Below are the code and all the weights of a small trained network. Each question names an input and a class and asks about switching units off, where a switched-off unit gives its printed mean instead of its output.

import numpy as np


def w(rows, s, z=0):
    codes = np.array(rows[::2]) - 128.0
    scale = np.full(codes.shape[1], s)
    scale[-1] = z or s
    return codes * scale


def norm(h):
    return h / np.sqrt((h * h).mean(-1, keepdims=True) + 1e-5)


def f(y):
    return np.maximum(y, 0)


def log_softmax(a):
    a = a - a.max(-1, keepdims=True)
    return a - np.log(np.exp(a).sum(-1, keepdims=True))


def net(x, mask):
    res = np.array(x, float).reshape(1, 5) / 4 @ E
    u = 0
    for l in range(3):
        y = f(norm(res) @ A[l][:, :-1].T + A[l][:, -1])
        res = res + np.where(mask[u : u + 3], y, B[l][:, -1]) @ B[l][:, :-1]
        u += 3
    return log_softmax(norm(res)[-1] @ U[:, :-1].T + U[:, -1])


A, B = {}, {}
E = w([
[115,165,143,128,180,105,98,98,87,98,94],'x0',
[76,97,64,48,177,194,182,150,113,134,89],'x1',
[9,144,181,126,104,102,139,113,191,89,207],'x2',
[103,182,90,92,170,185,69,150,158,80,129],'x3',
[133,64,100,114,83,185,182,111,154,74,171],'x4',
],0.014)
A[0] = w([
[167,141,73,151,138,144,196,153,137,93,94,3],'L0N1',
[181,97,231,151,48,102,161,66,161,90,255,4],'L0N2',
[83,184,130,190,123,64,167,132,65,158,77,113],'L0N3',
],0.009,0.0044)
B[0] = w([
[104,140,158,46,146,163,149,123,62,21,183,156],'L0N1',
[130,81,107,220,6,33,113,128,185,43,128,255],'L0N2',
[168,43,177,124,170,96,94,124,152,178,112,203],'L0N3',
],0.012,0.0078)
A[1] = w([
[78,106,105,123,126,105,235,190,77,160,227,37],'L1N1',
[147,220,121,136,145,96,3,193,75,154,91,2],'L1N2',
[22,176,234,164,135,157,33,26,178,104,206,85],'L1N3',
],0.0081,0.0026)
B[1] = w([
[68,84,130,219,162,183,63,60,210,187,112,172],'L1N1',
[154,208,28,215,37,139,55,94,156,186,58,234],'L1N2',
[90,242,131,49,179,120,142,172,127,83,254,253],'L1N3',
],0.0098,0.006)
A[2] = w([
[189,106,86,86,154,205,173,126,98,16,69,30],'L2N1',
[153,112,224,121,219,7,207,113,73,189,8,34],'L2N2',
[79,33,112,120,67,231,227,134,255,178,111,2],'L2N3',
],0.0087,0.0071)
B[2] = w([
[201,101,154,163,161,193,109,151,97,65,177,237],'L2N1',
[27,126,235,94,134,80,155,190,6,145,107,255],'L2N2',
[92,72,83,72,81,120,235,77,121,218,92,238],'L2N3',
],0.013,0.0048)
U = w([
[123,43,197,222,44,32,181,65,232,76,201,226],'0',
[39,215,123,13,219,123,125,164,209,68,209,148],'1',
[166,202,36,119,195,174,52,116,177,176,1,122],'2',
[226,57,85,83,212,239,131,175,65,43,118,106],'3',
[90,24,67,23,134,190,250,79,118,214,82,160],'4',
[83,109,228,84,194,38,131,179,36,210,23,177],'5',
[229,160,193,194,98,73,67,136,151,195,138,2],'6',
],0.017,0.0081)

Each question gives the input, the list of numbers given to net, and the class t.
The units are the neurons (one row each of A and B). Each row of codes is followed by its name. A weight is (code - 128) times the scale printed after its matrix; where a second scale follows, it is the last column's (A, B and U).
mask holds one flag per neuron, layer by layer. A switched-off neuron (its flag False) gives its mean, the last column of its row in B, instead of its output. The means were averaged over made-up inputs and are rounded, as every weight is.
A unit's drop is (log p(t) with every unit on - log p(t) with that unit switched off) / (log p(t) with every unit on - log p(t) with every unit switched off).
The circuit of an input: a set's keep is (log p(t) with only the set's units on - log p(t) with every unit switched off) / (log p(t) with every unit on - log p(t) with every unit switched off). Starting from all 9 units, units are removed one at a time, each time the one whose removal leaves the highest keep (on an exact tie, the one counted first), for as long as the keep stays at least 0.8.
circuit, biggest first: the units of the circuit, biggest drop first
k most important neurons: the k neurons with the biggest drops, biggest first
k most important neurons of layer l: the k neurons of layer l with the biggest drops, biggest first
drop when u is switched off: that unit's drop, to one decimal
input [5,-3,-3,2,1], class 2: most important neuron of layer 0 : L0N2
input [1,3,8,-8,-6], class 5: 2 most important neurons : L0N3; L2N2
input [2,6,-1,1,4], class 3: 2 most important neurons of layer 0 : L0N1; L0N2
input [-4,-3,-4,-5,-2], class 5: circuit, biggest first : L2N2; L1N2; L0N3
input [8,-2,-6,1,-5], class 2: 2 most important neurons : L1N2; L2N3
input [4,3,-2,8,1], class 3: 3 most important neurons : L2N1; L1N1; L1N3
input [-3,-6,-8,-4,-2], class 5: circuit, biggest first : L2N2; L0N2
input [-3,1,0,1,-5], class 2: 2 most important neurons : L1N2; L0N2
input [-2,1,-4,-4,3], class 4: 2 most important neurons : L1N1; L2N3
input [1,-6,-5,5,-5], class 2: 2 most important neurons : L1N2; L0N2
input [-2,8,2,8,2], class 4: 2 most important neurons : L2N3; L1N3
input [8,5,1,4,-1], class 2: 2 most important neurons of layer 1 : L1N2; L1N3
input [-2,1,-8,-5,2], class 3: 2 most important neurons of layer 0 : L0N1; L0N3
input [0,5,-8,-8,1], class 5: circuit, biggest first : L2N2
input [-1,-2,-8,-4,1], class 5: 2 most important neurons : L2N2; L0N2
input [-2,-2,1,6,5], class 1: drop when L1N3 is switched off : 0.6
input [-5,3,-3,2,-7], class 2: drop when L1N2 is switched off : 2.6
input [6,-5,-6,0,-4], class 2: drop when L0N2 is switched off : 0.3
input [-5,4,3,3,-3], class 4: drop when L2N3 is switched off : 0.5
input [5,-5,0,5,-4], class 2: circuit, biggest first : L1N2
